In the rows, 128 means zero.
Each row of numbers stands for one thing and depends on some of the facts below. Use the named rows to name the rest.

How the things are related:
stumo χ kletrun; livos χ drupli; peti χ sadrer; mufor χ mafek
kupum χ dipluklal; grabradrer χ flolum; gopluk χ perena; lusom χ testa
bifo χ fodrem; letrun χ bifer; stodretus χ bibal; tapil χ debi
ragredas χ rotrem; fodrem χ trimarim; venar χ dosobril; ripes χ grofli
mapetus χ relutrem; trimogus χ flebufak; vafesem χ kufuve; moma χ bifo
grute χ pato; stifu χ bosol; pato χ kigoskek; toze χ ragredas
gifon χ plugal; naklas χ skolo; gokunus χ fabivem; grepe χ gifon
pliru χ tedras; niti χ vigan; trimarim χ letrun; fleme χ broklur
drobro χ bronuk; gilok χ drapo; bobim χ lobin; plugal χ fleme
nizul χ saflar; rotrem χ reske; skolo χ suve; mutrukli χ plipelol
statrire χ grastak; trivodrom χ gilok; vabes χ skofek; sadrer χ trivodrom
klubrok χ stodretus; broklur χ bobim; saflar χ dutri; reske χ drunes
drizis χ bemon; relutrem χ nizul; drobus χ mufor; dipluklal χ dredra
grastak χ niti; rega χ klubrok; drupli χ kupum; skofek χ stumo
zemum χ gokunus; bemon χ moto; plipelol χ bogron; kluris χ togir
dutri χ stibra; trisi χ steplol; zurak χ reter; bugru χ kluris
sudor χ grute; tabotum χ truklek; nidedu χ bives; dosobril χ tredir
zigur χ masu; bronuk χ pliru; flebufak χ drizis; masu χ mapetus
bifer χ mutrukli; lafim χ tabotum; vagrem χ bugru; lobin χ gopluk
bidrenes χ motro; bafa χ moma; truklek χ bidrenes; bives χ vafesem
grofli χ rega; beva χ sudor; reter χ bafa; nimaflus χ nidedu
stibra χ siplo; motro χ zurak; perena χ beva; geta χ trimogus
bosol χ geta; debi χ vagrem; nabis χ lapla; bugrati χ peti
kufuve χ trusku; klograk χ ripes; drapo χ vabes; pufu χ flitel
testa χ pufu; fabivem χ drobus; suve π trisi; suve π klograk
kigoskek π niti; kigoskek π rutrim; kupum π plipelol; kupum π flitel
kupum π sofo; grabradrer π bibobres; grabradrer π rutrim; grabradrer π grepe
grabradrer π grutrezi; lusom π bifo; trusku π lofler; trusku π perena
tapil π tidron; tapil π bibobres; muvar π trimor; muvar π saflar
rugrepu π dipluklal; fitru π fleme; fitru π peti; fitru π trimor
fitru π klubrok; gusok π bifo; gusok π klograk; gusok π trikle
flolum π toze; flolum π gopluk; flolum π testa; gokunus π pato
gokunus π vagrem; gokunus π trimogus; pliru π mapetus; pliru π trimogus
siplo π rusu; siplo π peplok; siplo π desom; tredir π kifin
lapla π zefik; lapla π grutrezi; gilok π munik; gilok π beva
gilok π grepe; gilok π fodrem; gilok π trimogus; ribrem π bibal
ribrem π pato; gevor π plugal; gevor π bisen; gevor π rega
gevor π kufuve; skolo π drupli; moto π tidron; relutrem π lofler
grastak π mapetus; steplol π rutrim; pilom π masu; pilom π kifin
tidun π grilas; tidun π zazelem; sudor π kifin; sudor π bives
bibrol π toze; bibrol π truklek; bibrol π grutrezi; zigur π pluflu
zigur π rutrim; zigur π truklek; bronuk π zurak; bronuk π kile
degra π peti; degra π kile; degra π drobro; degra π lifluplor
trekos π togir; trekos π sofo; stibra π pufu; stibra π brezer
stibra π bobim; stibra π testa; stibra π lifluplor; nabis π peti
nabis π livos; bugrati π geflin; bugrati π peti; bugrati π tedras
fiklim π zazelem; fiklim π zastom; fiklim π broklur; mafek π bibal
mafek π dutri

Some things and their rows:
[138 111 132 157 123 150 112 135 119 128 132 139 119 112 147 141 127 117
 122 153  75 123 115 131 124 134]: pliru
[ 99 123 133 119 162  85 144 172 125 112 117 113 109 161 119 102 129 129
  97  91 139 122 142 107  95 162]: fiklim
[103 123 130 116 161  87 143 170 123 109 114 113 108 158 123 103 128 130
 102  90 143 124 141 103 100 162]: tidun
[207 196 151 135 138 151 133 101 155 162 158 189 102  56 129 133  48  76
 113 150 174 157 171 134 123 127]: gopluk
[189 198 145 150 152 141 125 105 143 194 160 167 116  71 121 119  62  72
 111 148 146 140 183 122 132 114]: perena
[186 165 137 153 142 173 110 114 126 178 167 172 109  67 138 128  56  67
 127 143 119 149 181 133 137 129]: beva
[135 112 109 153 110 169 107 128 161 152 101 160 161  85 121 121 174 146
 158 145 170  78 133 157 178 113]: peti
[122  82 126 111 153  95 152 188 140 125 137 151 132 146  96  89 140 171
 107  88 131 128 147 125 102 164]: fitru
[101  97 114 101 137  99 146 173 137  97 132 133  92 159 116 127  96 134
 119  84 137 144 138 124 106 168]: lapla
[ 86 102 100  84 124 123 130 147 118 102 140 113 104 145 117 126  98 123
 153  62 164 156 162 130 141 147]: rutrim
[142 135 132 124 103 151 126  94 144 114 119 134 131 105 149 152 119 116
 150 141 153 145 105 149 139 115]: toze
[106  96 121 102 131  98 149 169 141  89 130 142  91 156 115 135  96 139
 117  90 146 148 130 130 100 172]: bibrol
[156 134  78 136  42 156 176  89 111 117 101 154 191 149 132 158 129  60
 176 134 132 169 110  96 139 156]: truklek
[131  99 155 139  98 122 126 126 154 132  96  86 109  99 149 134 161 151
 135 175 111 193 122  76 138  83]: stodretus
[139 138 134 145 118 139 117 100 131 144 119 119 140 116 142 134 139 118
 138 150 122 128 116 130 142 101]: drupli
[134 152 122 151 114 131 108  89 120 135 122 119 141 140 123 148 118 157
 129 156 126 135 141 130 149 122]: trisi
[141 123 142 148 113 131 115 105 141 139 114 115 131 113 140 137 145 124
 130 160 112 145 112 124 135 101]: drobus
[193  94 165 132 119 154  47  63 109 140 128 100 151 173  80 154 146  80
  69  97 120 115  61 183 120 109]: drizis
[101 132  87 181 117 152  91 140 174 142  82 160 125 106 122 161 155 116
 134 171 155  43 124 149 167 129]: skofek

Which thing is each row?
No name comes twice in this set of rows, the named rows included.
[144  61 166 139  80 135 128 133 172 152  86  84 126  72 149 106 193 186
 154 180 113 227 127  68 158  60] => klubrok
[153 120 133 137 115 146 126 108 140 152 125 141 163 104 128 117 150 139
 144 137 128 127 126 146 139 107] => livos
[140 120 134 157 122 153 110 126 123 133 127 133 127 114 146 141 133 117
 124 159  84 125 109 128 128 127] => grastak
[ 93 116 124 114 156  70 150 160 125  98 149 129 110 158 124 107 124 143
 103  95 128 115 140 117 108 161] => siplo
[115  91 126 107 151  97 148 179 129 127 135 137 124 150  97  93 135 160
 110  86 130 126 151 120 109 154] => muvar
[139 200 102 108 123 190 176 135  89 153 101 127 189 157 133 152 118 145
 184 156  92 115  92 139  77 120] => moma
[190 152 147 149 138 148 127 117 153 199 148 169 138  67 114 101 104 109
 130 141 141 155 175 133 140 106] => fleme
[152 124 139 140 121 138 103  98 127 139 118 120 140 134 122 140 138 108
 114 137 119 123 103 146 129 112] => stifu
[194 187 148 155 156 136 129 112 150 194 155 172 107  69 122 123  56  73
 105 153 141 147 184 120 122 119] => lobin
[178 169 137 121 139 121 145 120 158 185 175 178 106  94  99 144  82  74
  94 174 108 117 147 117 120  96] => sudor
[157 141 105 152  82 140 156 104 108 136 107 142 180 141 126 139 146  91
 139 154 111 136 116  93 130 137] => tabotum
[131 221 102 107 136 196 144 110  82 155 109 105 176 163 129 161  96 211
 190 167 101 122 110 165  99 108] => bifo
[130 119 117 137 106 144 125 105 143 138 122 132 129 119 137 140 114 108
 152 132 124 151 117 147 142 110] => niti
[155 148 138 147 135 176 107 117 101 142 151 139 122  89 150 125 108  99
 126 144 111 123 154 123 143 130] => pato

The same things again, as new rows of numbers:
Known rows:
[153 152  94 124 155 129 124  80 176 107 171 127 128 166 168 154 108 111
  92 157 150 139  76  92 108 149 140  76 132 116 113]: kufuve
[135 142 110 130 136 130 145  79 156  98 170 146 124 152 186 178  93 150
 130 174 142 116  90  92 129 110 142  87 127 128  79]: trusku
[134 141  97 132 142 145 119  90 161 122 182 138 118 153 173 180 117 127
 132 182 144 134  85 110 107 120 140 102 129 125 119]: ribrem
[146 152 105 133 157 136 122  95 165 106 185 131 109 152 171 162 120 125
 111 169 144 156  73  97 109 132 138  97 141 130 129]: lifluplor
[218 105  87 180  97 178 140  96 170 126 197  97 103 150 154 174  73 101
 106 154 152 196  26 131 119 127 156 114 112 155 129]: bifo
[128 149  51  78 141 175 176 135 167 117 170 152 120  72 147 195 152  82
 101 188 199 163  94  91  89  94 144  75 185 155 105]: tabotum
[ 84 148 126 148 115 118  93  91 163  74 179 181 107 146 159 184 105  86
 125 178 120 141  94 136 102 209 213 115 155 170 127]: gifon
[141 146  53  97 125 183 172 123 167 109 181 147 119  77 147 196 141  83
  85 183 182 168  91  98  81  85 145  82 177 156  98]: bidrenes
[146 151 105 132 156 136 122  95 164 107 185 132 110 152 171 163 121 125
 113 169 144 154  74  98 109 131 138  97 139 130 128]: bibobres
[141 146 104 143 158 141 115  87 168 126 175 132 107 158 168 161 123 127
 126 180 145 138  84  99  96 126 133  81 128 121 130]: bosol
[137 149 105 155 160 146 113  82 167 141 173 130  99 156 160 157 134 120
 132 181 150 142  93 101  84 134 128  72 122 127 141]: stifu
[142 155 107 145 161 141 119  90 165 121 182 130 100 151 165 157 133 119
 118 170 149 158  82  98  95 140 132  87 134 135 141]: drobro
[137 147 100 145 152 145 119  89 163 128 178 131 106 152 164 163 126 117
 127 176 148 143  87 106  96 132 137  82 128 133 133]: naklas
[141 161  66 154 146 139  93  63 147 112 150 101 100 154 179 182  93  86
 136 179 168 114 103  92 114 124 142 113 159 105 102]: skolo
[158 151  95 154 161 134 124 121 154  89 160 126 116 150 164 146 114 126
 118 172 136 133  81  99 105 114 159  87 143 140 145]: zastom
[124 121 108 123 158 144 125  65 174  86 197 107 107 172 222 147 128 114
 130 141 159 106  98 107  88 104 105  74 117 133 161]: sadrer
[141 144 100 134 150 138 119  91 166 113 179 134 112 155 172 167 115 125
 121 176 144 139  80 102 107 124 140  90 133 125 123]: rotrem
[ 99 191  61 152 168  94 139 116  87 144 228 123 156 178 139 159 106 100
 109 176 107 164  85 133 168 107 119  97 133 127 121]: grute
[137 147 100 145 151 144 118  89 163 128 178 131 106 152 164 163 126 117
 127 176 148 144  87 106  95 133 137  82 128 133 134]: venar

Rows to name:
No name comes twice in this set of rows, the named rows included.
[191 115  84 124 135 157 135 123 155 143 162  91 100 153 167 174  98 140
 170 152 189 166  35 123 162 167 163 118 105 159 123] => letrun
[155 143  58 116 112 188 167 113 165 107 189 139 116  87 148 197 129  88
  79 177 169 171  86 104  78  83 147  89 165 158  95] => motro
[ 98 193  96 162 156  89 154  99  99 117 207 142 136 163 146 155 101 109
 111 164 115 165  96 116 159 143 138  82 137 156 102] => perena
[137 156  58  83 142 176 175 132 168 106 180 151 116  70 148 191 154  83
  84 181 192 179  88  86  84  94 141  82 190 157 108] => truklek
[125 151  54  88 144 179 173 132 165 133 167 148 113  72 140 189 163  77
 110 188 206 166  99  95  80 105 141  68 178 162 116] => lafim
[ 98 180  96 149 153 101 120 107 121 107 212 147 131 164 149 164 111  96
 107 171 112 170  83 126 140 156 154 110 149 147 130] => gopluk
[147 152 110 135 163 135 116  89 171 109 181 132 106 157 175 158 124 130
 114 172 143 149  77  91 101 128 132  91 136 121 133] => trimogus
[152 153  91 125 152 131 126  83 172 111 172 127 127 163 164 154 110 108
  93 157 152 145  77  95 108 153 142  75 132 121 114] => bisen
[200 129  75 168  87 194 146  90 158 113 200 107 103 127 153 190  95 111
  85 155 143 183  63 127  90 100 154 113 119 165  93] => bafa
[132 122  98 154 140 146 120  86 175 144 181 143 120 157 162 170 109  94
 139 194 153 136  77 115  97 122 135  79 129 116 151] => lusom

The same things again, as new rows of numbers:
Some rows with their names:
[125 139 107 136  99 138 137 110 101 119 145 149 100 138 137 123 106 116
 128 112 127 109 118 116 125 130 138 134  97 108 113 144 117 119 118 137
 103 110 122 130 117 132 142 118 134]: stifu
[153  90  77  84 170 112  98 148  79 133 154 132 124 175  62 160 106 115
 174 136 104  74 188 203 100 134 163  93 124  73 156 126 137 167 172 135
 137  76 126 120 161 158 148 182  65]: trimarim
[ 93 134 149  91 106 103 139 123 155 156 141 105 149 130 143  89  95 146
 143 108 141 138 136 140 125 103 124 141 120 141 120 131 149 106 106 133
 141  99 107 135 125 146 123 128 138]: togir
[129 141  98 138 116 143 123 115 123 121 133 149 115 146 122 120 120 153
 140 108 143 103 128 139 122 121 112 129 124 119 120 153 109 101 111 151
 106 119 139 131 132 129 128 145 134]: fabivem
[124 135 106 129 117 135 124 117 124 131 138 141 122 140 124 116 118 148
 141 109 140 110 136 140 122 117 118 132 126 125 121 152 118 106 113 143
 112 116 132 131 133 133 126 138 129]: venar
[ 91 140 158 106 107 118 127 125 147 146 157 103 141 129 154 119 106 156
 148 120 133 141 150 139 107 120 121 139 127 139 135 149 118  93 127 130
 137 109  95 117 134 155 127 131 131]: geflin
[103 132 132  96 110 111 129 120 149 153 147 110 151 127 138  95  92 143
 138 109 134 133 127 142 131 101 122 128 120 147 132 142 156  81 119 124
 125 104 104 144 132 132 124 119 134]: tidun
[ 94 134 162  90 107  91 151 110 125 135 129 117 120 127 154 107 111 118
 131 129 107 137 149  92 102 118 142 159  90 126 111 128 139 121 135 124
 116  96 108 128 104 142 145 111 133]: bibobres
[130 142 100 138 116 143 123 115 123 122 132 150 115 144 122 119 120 151
 141 108 142 105 129 139 123 120 115 128 124 121 120 153 112 103 109 149
 107 119 138 131 131 131 128 144 133]: nidedu
[129 138 100 135 117 141 124 114 125 124 133 145 116 143 122 119 121 150
 141 108 141 107 132 139 124 119 117 127 124 122 119 152 111 103 111 147
 109 119 136 130 131 132 127 143 131]: rotrem
[119 145  64  81 144 204 133  96 102 101 104  82  91 129 162  56 102 139
 127  91 139  58 107  64 115 158 139 132  51 165  94 162 130  58 154 134
  75 156 158  85  72 102 154 154   7]: gilok
[116 142  95 102 133 166 124 110 132 128 127 110 119 141 140  83 111 160
 143  98 151  92 138 128 130 130 119 136 101 153 105 149 121  89 114 147
 113 134 141 103 106 129 125 151  77]: stumo
[116 108 141 151  95 136 129 123 104 145 102 132 122 108 133 117 138 145
 148 127 155 126 139 117 105 111 128 138 139 115 115 160 108 131 123 136
 112 120 144 149 142 152 126 150 113]: pato
[120 149 112 135  90 133 144 105 112 117 145 147  99 136 140 120 104 121
 125 105 125 112 111 111 124 132 129 137  96 113 114 143 120 110 114 138
 106 110 118 129 117 130 145 115 144]: bemon
[119 124 133 126 125 120 131 118 119 125 101 141 118 134 128 116 139 153
 146 124 131 115 149 111  95 113 120 141 128 117 111 151 106 115 128 146
 104 117 149 139 128 137 134 155 125]: grepe
[156 142 140 135 128 109 163 109  88 137 135 189 101 174 185 138 126 117
 117  55  71 110 128  91 132  98  75 177  92 113  79 150  81 144 148 164
  97 157 128 141 124 125 121  96 181]: truklek
[ 98 136 143  96 101 102 133 116 156 152 148 103 142 122 140 103 106 147
 141 114 134 138 145 134 121 110 122 141 122 148 129 137 153 103 118 124
 133 106 102 128 131 140 124 121 133]: dredra
[129 139 104 139 102 142 136 110  95 116 142 155  96 142 135 124 108 115
 129 111 129 103 119 118 124 130 135 133  97 104 111 145 112 121 118 138
 102 111 126 130 115 130 142 120 130]: ragredas
[109 150 115 118 138 186 123 119 122 117 134 114 112 156 156 105 113 170
 153 111 155  97 142 135 111 143 116 135 106 133 107 163  70  86 117 161
 119 135 136  86 105 148 133 166  84]: peti

Rows to name:
No name comes twice in this set of rows, the named rows included.
[122 113 103  98 140 124 116 134 111 136 136 127 128 158  93 121  97 132
 162 136 138 100 151 175 112 124 150 108 121  96 132 131 131 132 124 141
 133  80 128 133 132 151 141 167  99] => plipelol
[174 132 138 139 138 118 147 127  95 167 166 180 126 185 191 164 119 140
 131  21  73 102 137 144 147  85  36 163 130 119 100 164  68 151 166 176
 127 180 110 135 174 143  94 117 179] => zurak
[159  83 100  83 166  95 116 148  76 138 129 132 123 172  81 162 119 119
 169 118  89  73 183 168  79 128 141 107 133  71 148 130 132 180 192 143
 136  95 135 131 171 161 149 191  69] => fodrem
[ 99 126 155  94 104  93 143 118 149 145 118 102 139 117 143 104 119 149
 141 112 127 129 148 104  94 111 118 147 129 138 127 141 147 115 134 129
 127 111 120 132 136 146 132 140 123] => munik
[ 98 127 138  88 112  98 126 123 149 151 149  99 145 126 126 108 103 143
 146 123 128 135 160 143 116 113 132 135 124 142 137 131 158 110 124 121
 137  94 101 126 133 148 127 129 116] => bogron
[137 105  82  96 151 124 101 137  97 123 143 129 121 160  70 143 111 126
 168 146 127  85 174 185 100 137 162  97 124  85 150 132 134 139 144 134
 127  77 130 121 145 151 147 175  75] => mutrukli
[130 129 114 136 103 135 140 116 118 117 109 137 111 130 128 121 128 153
 143 102 144  97 122 109  97 125 109 129 134 112 120 159 112 118 124 154
 110 128 149 131 142 140 136 164 123] => vagrem

The same things again, as new rows of numbers:
Some things and their rows:
[121 143 113 115 142 125 130 128 119 178 131 144  95]: mafek
[149 148 111 146 142 114 116 107 130 170 151 161  65]: lusom
[125 146 119 145 153 137 137 111 126 176 145 132  86]: rugrepu
[124 147 133 147 130 164 161 130 114 198 162 116  80]: skolo
[139 182 139 173 171 141 159  85 129 181 151 151  63]: bugrati
[118 108 126 197 136 111 117 114 134 229 158 127  87]: pilom
[147 136 124 109 111 162 158 148 100 178 150 116 102]: suve
[136 178 119 154 155 128 108 120 136 176 148 127  72]: tidron
[152 141 134 155 175 128 146 122 118 130 138 112 137]: klubrok
[136 135 110 133 159 139 141 121 125 107 140 119 102]: kufuve
[139 135 116 147 153 125 141 127 123 129 139 119 106]: bisen
[142 137 129 151 152 119 138 134 122 138 138 126 105]: flebufak
[159 115 118 152 151 124 142 137 121 146 137 110 109]: lobin
[144 129 108 132 157 140 146 127 121 112 139 108 113]: bifer
[158 111 121 144 150 126 140 140 120 151 136 111 111]: beva
[133 126 113 152 153 131 135 121 129 123 145 117 100]: bives
[124 168 119 176 151 106 141 116 132 141 152 133  84]: zemum
[133 124 145 143 147 127 132 130 122 185 147 127 110]: trimogus
[132 154 135 184 156 115 141 118 129 152 155 127  90]: stifu

Rows to name:
No name comes twice in this set of rows, the named rows included.
[100 225 131 177 154 139 107  88 148 226 174 145  29] => tapil
[159 106 106 110 158 115 117 144 126 107 114 142  97] => flitel
[104 199 150 153 165 143 137  90 145 128 159 132  77] => grabradrer
[149 119 129 128 163 130 137 137 111 139 129 109 153] => bibal
[132 152 136 173 134 149 169 134 118 161 168 103  86] => naklas
[130 151 115 175 161 135 151 106 131 133 161 111  92] => lafim
[140 156 127 145 156 129 124 124 132 140 142 124  88] => bibobres
[127 150 117 164 162 136 145 106 133 121 156 120  87] => nimaflus
[161 112 117 143 150 125 142 141 119 142 133 110 112] => grute
[149 137 112 139 144 123 141 130 119 124 140 119 111] => trikle
[107 145 134 137 140 128 127 110 126 226 153 145  85] => gokunus
[149 157 132 179 159 117 143 112 119 146 160 114 131] => klograk
[ 77 130  70 176 175 116 164 125 124 117 135 108  97] => lofler
[ 62 122  61 138 178 141 158 117 123 128 127 120  87] => trusku
[ 55 130  88 186 163 115 155 110 128 186 138 132  58] => relutrem

